Here is a tiny trained network, its code and every weight. The questions are about switching its units off for an input and a class, where a switched-off unit gives its printed mean instead of its output.

import numpy as np


def w(rows, s, z=0):
    codes = np.array(rows[::2]) - 128.0
    scale = np.full(codes.shape[1], s)
    scale[-1] = z or s
    return codes * scale


def f(y):
    return y / 2 * (1 + np.tanh(0.7978845608 * (y + 0.044715 * y**3)))


def log_softmax(a):
    a = a - a.max(-1, keepdims=True)
    return a - np.log(np.exp(a).sum(-1, keepdims=True))


def net(x, mask):
    res = np.array(x, float).reshape(1, 8) / 4 @ E
    y = f(res @ A[0][:, :-1].T + A[0][:, -1])
    res = res + np.where(mask, y, B[0][:, -1]) @ B[0][:, :-1]
    return log_softmax(res[-1] @ U[:, :-1].T + U[:, -1])


A, B = {}, {}
E = w([
[123,163,215,64,105,97],'x0',
[200,122,41,112,93,198],'x1',
[38,46,141,108,101,78],'x2',
[69,246,83,90,113,119],'x3',
[99,169,76,206,211,158],'x4',
[93,41,104,101,55,183],'x5',
[121,152,133,226,44,145],'x6',
[158,93,65,151,118,2],'x7',
],0.008)
A[0] = w([
[154,89,75,141,76,126,254],'n0',
[129,158,115,55,164,74,144],'n1',
[157,167,209,124,115,173,161],'n2',
[53,161,102,105,123,93,209],'n3',
[131,158,176,110,59,168,190],'n4',
[172,142,184,161,105,141,175],'n5',
[83,105,194,122,122,82,215],'n6',
[93,142,121,109,156,110,144],'n7',
[116,87,57,88,108,168,182],'n8',
[182,142,71,187,203,150,232],'n9',
[96,186,196,131,97,157,194],'n10',
[131,81,205,134,160,116,155],'n11',
[153,190,162,149,75,185,140],'n12',
[106,165,117,135,168,134,181],'n13',
[185,176,128,109,91,198,203],'n14',
[137,69,86,71,89,160,149],'n15',
[128,67,86,72,83,152,153],'n16',
[52,138,138,181,86,81,151],'n17',
[137,153,83,141,215,175,136],'n18',
[122,74,201,118,126,113,139],'n19',
[204,122,33,191,110,108,144],'n20',
[188,117,63,151,96,90,142],'n21',
[123,108,229,92,151,81,198],'n22',
[127,168,137,53,152,93,95],'n23',
[151,186,141,140,166,180,225],'n24',
[137,83,216,127,118,131,176],'n25',
[25,104,176,231,91,86,200],'n26',
[141,139,176,46,168,76,203],'n27',
[135,154,100,127,245,185,121],'n28',
[122,97,85,49,90,143,193],'n29',
],0.011,0.0041)
B[0] = w([
[169,28,131,187,102,161,225],'n0',
[86,177,164,167,69,49,198],'n1',
[116,103,133,41,150,118,202],'n2',
[90,165,113,173,36,127,198],'n3',
[92,86,143,36,74,170,200],'n4',
[169,84,114,45,144,103,183],'n5',
[175,210,172,108,108,184,221],'n6',
[122,189,126,140,108,112,156],'n7',
[77,70,155,192,144,161,194],'n8',
[135,116,52,163,206,70,249],'n9',
[120,144,103,64,98,127,210],'n10',
[206,180,164,127,205,149,197],'n11',
[101,27,75,33,105,127,205],'n12',
[60,162,73,139,143,112,177],'n13',
[87,51,103,96,121,92,223],'n14',
[80,28,210,180,121,200,198],'n15',
[103,44,211,181,124,195,201],'n16',
[133,197,89,136,62,205,203],'n17',
[70,129,93,156,244,96,204],'n18',
[195,162,211,112,196,192,197],'n19',
[209,18,73,184,119,50,245],'n20',
[177,60,110,160,86,88,208],'n21',
[189,224,212,93,150,122,241],'n22',
[84,160,172,112,53,25,184],'n23',
[67,114,85,84,181,109,218],'n24',
[191,126,192,75,201,184,205],'n25',
[165,215,60,145,91,241,255],'n26',
[125,190,216,134,100,3,233],'n27',
[56,175,99,144,225,96,211],'n28',
[72,66,202,171,117,149,196],'n29',
],0.0073,0.0093)
U = w([
[129,182,53,152,61,235,128],'0',
[234,63,47,186,126,99,253],'1',
[94,169,165,118,62,66,103],'2',
[80,86,98,1,101,157,7],'3',
[66,145,44,153,243,117,189],'4',
[223,154,198,77,201,172,81],'5',
[70,60,177,182,112,214,144],'6',
],0.0096,0.0007)

Each question gives the input, the list of numbers given to net, and the class t.
The units are the neurons (one row each of A and B). Each row of codes is followed by its name. A weight is (code - 128) times the scale printed after its matrix; where a second scale follows, it is the last column's (A, B and U).
mask holds one flag per neuron, in row order. A switched-off neuron (its flag False) gives its mean, the last column of its row in B, instead of its output. The means were averaged over made-up inputs and are rounded, as every weight is.
A unit's drop is (log p(t) with every unit on - log p(t) with that unit switched off) / (log p(t) with every unit on - log p(t) with every unit switched off).
The circuit of an input: a set's keep is (log p(t) with only the set's units on - log p(t) with every unit switched off) / (log p(t) with every unit on - log p(t) with every unit switched off). Starting from the 12 units with the biggest drops (on a tie, the unit counted first), units are removed one at a time, each time the one whose removal leaves the highest keep (on an exact tie, the one counted first), for as long as the keep stays at least 0.8.
units of the circuit, in order: the units of the circuit, biggest drop first
most important unit: the unit with the biggest drop
top k neurons: the k neurons with the biggest drops, biggest first
drop of u: that unit's drop, to one decimal
input [1,-8,-4,8,-3,-1,6,2], class 0: units of the circuit, in order => n26, n17
input [-2,-2,-8,-4,-4,-6,-7,-3], class 4: most important unit => n28
input [7,5,-2,-2,3,0,-8,-5], class 4: units of the circuit, in order => n28, n18
input [6,-2,4,4,-7,4,-1,-8], class 5: top 3 neurons => n22, n19, n25
input [4,-3,-8,0,-8,5,1,8], class 5: top 2 neurons => n3, n25
input [6,6,5,-2,1,0,3,-4], class 3: units of the circuit, in order => n4, n12
input [-4,5,-7,-2,6,0,-8,7], class 4: top 3 neurons => n28, n18, n9
input [2,5,8,-2,-5,-2,-1,-6], class 5: top 3 neurons => n25, n19, n22
input [4,-7,0,5,6,-5,7,-7], class 0: top 3 neurons => n26, n17, n3
input [7,-1,-7,4,8,1,5,-8], class 3: top 2 neurons => n12, n4
input [-2,8,-4,8,6,6,6,-8], class 4: top 2 neurons => n18, n28
input [0,-2,-6,8,-4,2,-7,-4], class 2: drop of n27 => 0.2
input [4,-7,-5,2,-4,-1,-6,2], class 2: drop of n23 => 0.2
input [-1,7,7,4,7,3,-6,-5], class 6: units of the circuit, in order => n8
input [4,0,0,2,1,8,5,-4], class 3: drop of n12 => 0.4
